Each row has a name. Each piece below is followed by the name of the row it came from, unless a question asks for something else. Each question is about the rows just above it. Places in a row count from 0.

[ -2   0 -37  13 -16  -3   1  15 -11 -14  -6  12  -4   1   0   3  21   3
 -17 -16  23  12   1 -17  28 -27  -2  28  12] -> bila
[ -9 -15  43   7 -34  -1  31 -38  -1  23  48 -81  44  58 -62 -21 -14 -38
 -45  23 -89 -21  59  40  27   5  38  25 -16] -> bodov
[ -2   0 -37  13 -16  -3   1  15 -11 -14  -6  12  -4   1   0   3  21   3
 -17 -16 -17  12   1   2  28 -27  -2  28  12] -> Zotez
q: [ -9 -15  43   7 -34  -1  31 -38  -1  23  48 -81  44  58 -62 -21 -14 -38
 -45  23 -89 -21  59  40  27   5  38  25 -16]	bodov
tags:
[-16] -> Q585
[-15] -> Q14
[38] -> Q997
[-35] -> Q560
[-34] -> Q752
Look up the entry of bodov at place 4 in the table:	Q752
[-81  44] is in which row?	bodov

[-33   3 -51   3]  bodov
[-12   1 -18   1]  bila
[-4  0 -6  0]  gubas
[-36   4 -55   3]  ras
[-43   4 -66 -60]  saduk
[-22   2 -34   2]  fudu
[-48   5 -29   2]  pok
[-48   5 -74   4]  Ziz
[-46 -59 -71   4]  panan
[-15   2 -23   1]  fuli
[-38   4 -59   3]  vavub
Where do [-48   5 -74   4] appear?	Ziz
[-33] with +1 step of 1 on every entry:	[-32]
Where do [-48   5 -29   2] appear?	pok

[ -7 -17  29 -23] : vavub
[ -6 -41  -1  13] : Ziz
[26 25 -8  8] : bila
[  1 -25  19 -64] : panan
[-11 -27  27 -76] : pok
[-29 -58  90  22] : Zotez
[-55  27 -46  -2] : fuli
[ 24 -32  15  -7] : saduk
[ 24  26 -32  55] : ras
[ 49 -16 -59 -16] : bodov
[-45  93 -36 -11] : gubas
The row with [ 49 -16 -59 -16] is	bodov
Shared by bila and ras:	[26]
Table of tags by key:
[25] -> Q407
[-40] -> Q429
[24] -> Q608
[27] -> Q985
[-41] -> Q681
[-17] -> Q187
Look up the entry of bila at place 1 in the table:	Q407
q: [-11 -27  27 -76]	pok
The one value in pok and gubas:	[-11]
q: [  1 -25  19 -64]	panan
Move every entry of [26 25 -8] by -1 step of 1.	[25 24 -9]

[-42  22 -27  23 -58 -10] : gubas
[-37 -38  35  81   3  78] : fudu
[-30 -18  -3   3  41  28] : bila
[ 77 -20 -13 -17  62 -28] : vavub
[-49  -5  21  10  14   2] : saduk
Where does [-49  -5  21  10  14] start? Give its row and place.	saduk, 0
[-13] with -1 step of 1 on every entry:	[-14]
tags:
[-27] -> Q72
[28] -> Q198
[-28] -> Q19
[-9] -> Q910
[-10] -> Q244
Join gubas by its entry at place 5:	Q244
q: [-18  -3   3]	bila
Shift each entry of [35 81] by -1 times 1:	[34 80]
[35] with +1 step of 1 on every entry:	[36]
q: [ 77 -20 -13 -17  62 -28]	vavub

[ -6 -27  16 -30  58 -45   9 -44 -38] : Zotez
[  8  20   0 -27  40 -40 -20 -28 -35] : gubas
[  0 -37  22  -5  16  23  -2 -10   0] : panan
[-42  27  -8  -7  15 -32 -17  11  -9] : pok
[-58 -10   1  22 -26  32   6  41  31] : Ziz
[-58 -26 -10   6  22   1  32 -28 -33] : fudu
[  0 -26  22  -5  16  23  -2  39   0] : ras
[-68  -6  -1  23 -24  26   4  45  33] : fuli
Move every entry of [-26] by -1 step of 1.	[-27]
tags:
[41] -> Q951
[32] -> Q215
[40] -> Q58
[-28] -> Q848
[-29] -> Q213
[-10] -> Q141
Join fudu by its entry at place 7:	Q848
Which value is in both gubas and Zotez?	[-27]
[-58 -10   1  22 -26  32   6] is in which row?	Ziz
q: [-42  27  -8  -7  15 -32 -17  11  -9]	pok
Move every entry of [-10   6] by -1 step of 1.	[-11   5]

[ 11   2  20 -56  11   2  14  -6   8  24  15  -1  12  -9   0 -55]  fudu
[ -3 -87 -55 -79 -70 -19 -29 -66  93  38 -33  -9  53  36  49 -26]  gubas
[ 20  41  53  39 -13  36  -2  26  13  -6 -29  32 -26  26 -10  24]  panan
[ 38 -33 -11   4  11  -2   2 -11 -18 -15  21  -1  -1 -28 -12   7]  Ziz
[-41  16 -15   5  52 -45  26   9 -83  -8  53 -46   0 -68 -18 -28]  Zotez
[-21 -51 -92 -85  12 -40  16   1  56  44  40 -30  85  48  77 -40]  ras
Move every entry of [2] by +1 step of 1.	[3]
Row and place where [ 38 -33  -9] starts:	gubas, 9
q: [21 -1 -1]	Ziz
Shared by Ziz and panan:	[-2]

[ 59 -55  -6  41  55 -77 -38  47 -72  48 -60  -6 -13 -37] = ras
[ 12 -10 -40  71  10 -72  10   3  26  16 -47 -22 -67  70] = Zotez
[-66  24 -51 -38 -40 -29  76  14 -76  -6  56  -6  56 -55] = saduk
[-75  52  60  73 -47  27  75  67  12 -25  25 -44 -11  46] = gubas
[ -5 -40  57  26  45 -34  67 -67  47 -65  11 -65  35  13] = pok
[-27 -17 -66  21 -51 -38 -73 -29  76  14 -76  -6  56 -55] = Ziz
Shift each entry of [-29  76  14] by +1 times 1:	[-28  77  15]
key -> tag
[67] -> Q229
[-73] -> Q479
[-38] -> Q294
[10] -> Q418
[76] -> Q95
[-67] -> Q547
Join Zotez by its entry at place 6:	Q418
Row and place where [ 12 -10] starts:	Zotez, 0
Which value is in both pok and saduk?	[-40]
q: [-66  21 -51 -38 -73 -29  76  14 -76  -6  56]	Ziz
Where do [-27 -17 -66  21 -51 -38 -73 -29  76  14 -76  -6  56 -55] appear?	Ziz
[-40  71  10 -72  10   3  26  16 -47 -22 -67] begins in row and place	Zotez, 2

[ 0 -5  0 14 16 26] = bodov
[ -2  73  47 -30  -3  20] = saduk
[ 57  21  38 -38  20 -43] = vavub
[57 21 38] with -1 step of 1 on every entry:	[56 20 37]
Where does [ 57  21  38 -38] start? Give its row and place.	vavub, 0
key -> tag
[0] -> Q359
[47] -> Q673
Look up the entry of bodov at place 2 in the table:	Q359
q: [ 57  21  38 -38  20 -43]	vavub
Which row holds [ 0 -5  0 14]?	bodov
Shared by vavub and saduk:	[20]

[ 30 -30 -70   0 -72   5  21 -11 -26 -13  27 -33  -8  -5   0  41  25  65
  59  -9 -31   0  23] = gubas
[ 23 -13 -13  17  17 -16   1  26  15   0 -18   7   6  15  29   6   5   0
 -13  -8 -19 -75  -4] = fuli
[-15  14  43   8 -17 -24  68  34  38   0 -23 -18 -31 -34 -53   8  17  12
   8 -23 -66  -7 -49] = Ziz
[-15  14  43   8 -17 -24 -70  34  38   0 -23 -18 -31 -10 -48 -18 -12  28
  -8  -3 -18 -39  20] = fudu
[-15  14  43   8 -17 -24  68  34  38   0 -23 -18 -71 -34 -53   8  17  12
  63   7  22 -79  -4] = vavub
Which value is in both gubas and vavub?	[0]
q: [ 27 -33  -8  -5   0  41  25  65  59  -9 -31]	gubas

[ -5  22  16  40 -14 -11   5   3  -3  -6 -35  -1  31   5  29 -32  -9  -9
  12  46 -36   7  37]  panan
[ 16   3 -32  -6   6  15  -9  -6  13 -10 -25   2 -37   0 -87 -18 -11  33
  -4 -39   8   6  -9]  ras
[-10  -9 -37   9   4   4  -8  13 -12 -13 -18   9 -36   2 -18 -17  -4 -37
 -23 -38 -62   0  -2]  Zotez
[ 22  32   1   7  -9  14   3  -3  -4 -18  15  -7 -10  -9 -37   9   4   3
  -8 -22 -45  -2 -21]  saduk
[ -8  -4  -2  -1  -8  15   4   9  13 -12 -18   2 -36 -13 -18 -23  -4 -37
 -23 -38 -62  -2  26]  fuli
Where does [-10  -9 -37   9   4   3  -8] start? Give its row and place.	saduk, 12
Which row holds [-10  -9 -37   9   4   3  -8 -22 -45  -2 -21]?	saduk
q: [  9  13 -12 -18   2 -36 -13 -18]	fuli
Where do [ -5  22  16  40 -14 -11   5   3  -3  -6 -35  -1  31   5  29 -32  -9  -9
  12  46 -36   7  37] appear?	panan
Shift each entry of [  3  -8 -22] by -1 times 1:	[  2  -9 -23]
q: [ 22  32   1   7  -9  14   3  -3  -4 -18  15  -7 -10  -9 -37   9   4   3
  -8 -22 -45  -2 -21]	saduk

[ -5  -9  -4 -41 -15 -14  -3 -12 -86 -28  42 -34]  fudu
[-16  13 -11 -18 -39 -27 -12  -3 -84 -20  53 -23]  fuli
[-24  -9   2  24  25  38  42   7  89  39  -2  20]  panan
[  8 -29   3 -55  10   0  13 -16 -73 -32  25 -38]  Zotez
[ 56 -45  23 -21  62   5  46  29  10 -38  35   3]  pok
[ 21 -43  11 -57  34  12  23 -16 -48 -31   6 -34]  bodov
[ -1 -29  10   8  48  41  55  11  82  23   3  14]  gubas
[ 36 -40  19  -7  59  -2  58  30  39 -17  39  10]  vavub
[42  7] begins in row and place	panan, 6
[ 56 -45  23 -21  62   5  46  29  10 -38  35   3] is in which row?	pok
tags:
[-17] -> Q860
[10] -> Q191
[-12] -> Q178
[30] -> Q15
[29] -> Q743
[11] -> Q890
[-16] -> Q126
[23] -> Q653
The tag of gubas, keyed by place 7:	Q890
Move every entry of [-11] by -1 step of 1.	[-12]
Where does [ 11 -57  34] start? Give its row and place.	bodov, 2
Move every entry of [13] by -1 step of 1.	[12]
q: [ 21 -43  11 -57  34  12  23 -16 -48 -31   6 -34]	bodov

[15  1  5 36  3 30 -2 46 10  1  3 42  2 27  9  4  1  4  5 20 79  8 19  1
  1 47 39 21  5  4  5  7 32 38 20  6 13 25 29  1 25  9 10  3  7  6  6  4
  2  0  2  3  2  3 15 59 14  3  1  1 24] -> ras
[55 18  6  1  2 31 -2 20 10  2  3 40  1 21 10  2  2  5  6 25 50 13 13  2
  1 48 43 24  7  4  5  9 20 60 18  7 17 30 58  1  6 13 13  4  9  2 11  6
  2  1  2  8  4  3 21 51 19  8  1  2 20] -> pok
[20  1  8 40  3 50 -2 79  7  1  3 42  3 24  6  3  2  5  8 36 52  6 12  2
  2 30 34 27  6  4  4  3 32 46 30  7 17 35 44  1 32 10  8  3 13  6  8  5
  2  1  2  4  8 21  3 53 18  6  1  2 18] -> vavub
[24  1  3 49  3 83 -2  7 17  1  3 37  2 31  6  3  1  4 10 15 56  6 13  2
  1 73 69 19  4  4  6  7 27 49 14  6 23 17 42  1 32 13  8  3 13  6  7  3
  2  1  1  6  3  5 18 48 12  9  1  2 19] -> gubas
Where do [55 18  6  1  2 31 -2 20 10  2  3 40  1 21 10  2  2  5  6 25 50 13 13  2
  1 48 43 24  7  4  5  9 20 60 18  7 17 30 58  1  6 13 13  4  9  2 11  6
  2  1  2  8  4  3 21 51 19  8  1  2 20] appear?	pok
Row and place where [ 3  5 18 48 12  9  1  2 19] starts:	gubas, 52
q: [ 8  4  3 21]	pok
Where does [53 18  6  1  2] start? Give its row and place.	vavub, 55
Table of tags by key:
[79] -> Q567
[8] -> Q883
[20] -> Q34
[46] -> Q861
[7] -> Q395
Look up the entry of vavub at place 7 in the table:	Q567
q: [15  1  5 36  3 30 -2 46 10  1  3 42  2 27  9  4  1  4  5 20 79  8 19  1
  1 47 39 21  5  4  5  7 32 38 20  6 13 25 29  1 25  9 10  3  7  6  6  4
  2  0  2  3  2  3 15 59 14  3  1  1 24]	ras

[-49  -6  -3 -19 -13 -20  14 -38] = fudu
[-45  22 -37  -5  21  -5   4   4] = pok
[  3   9  -6  16  10  14   5 -13] = gubas
[-40 -39  -5 -24  12 -19 -12 -27] = saduk
[  6  21 -38  51  -8 -58  72   1] = fuli
[-39 -37  -3 -23  14 -20 -13 -27] = bodov
[-37  33  53   2  15  -6   4   6] = ras
key -> tag
[53] -> Q578
[14] -> Q268
[-39] -> Q554
[-38] -> Q632
[-4] -> Q763
[-3] -> Q739
[-37] -> Q148
[-28] -> Q443
[-27] -> Q48
[-5] -> Q811
Join bodov by its entry at place 2:	Q739
Which row holds [ 14 -20 -13]?	bodov
Shared by bodov and pok:	[-37]
The row with [  6  21 -38  51  -8 -58  72   1] is	fuli
Where does [ 14 -20] start? Give its row and place.	bodov, 4

[-11 -19  34 -65  43  20 -52  16  -2  24  40] -> Zotez
[ 38  74  37 -65   2  17  21  13  54   9  -8] -> bodov
[  6 -26  52 -44  37  21 -50  35  24  -2  36] -> panan
[-17   0 -49  70   3 -34  -1  28  21  47 -64] -> pok
[ 36  16  37  16 -16  17   3  13  54 -64  -8] -> fuli
tags:
[38] -> Q202
[-18] -> Q571
[39] -> Q513
[-17] -> Q978
[3] -> Q172
[-16] -> Q163
Join pok by its entry at place 0:	Q978
[-2 24] begins in row and place	Zotez, 8
Which value is in both panan and pok?	[21]
[ 37 -65] begins in row and place	bodov, 2
q: [  6 -26  52 -44  37  21 -50  35  24  -2  36]	panan

[ 33 -61  30 -71  46 -42  46 -83] = ras
[-76 -54  32  25  54 -63  64  18] = vavub
[ 36 -70  40  15  67 -77  78   4] = fudu
[ -9  69 -35  57 -56  54 -58  70] = saduk
[ 20  61 -33  26 -53  56 -58  36] = bila
[ -2  54 -33 -51  70  71 -71 -44] = panan
Move every entry of [40 15] by -1 step of 1.	[39 14]
The one value in bila and saduk:	[-58]
The row with [-58  36] is	bila
tags:
[14] -> Q422
[16] -> Q42
[57] -> Q315
[15] -> Q972
[-76] -> Q635
[-71] -> Q517
[-51] -> Q489
[-77] -> Q649
Join fudu by its entry at place 3:	Q972
Row and place where [ 61 -33  26 -53  56] starts:	bila, 1

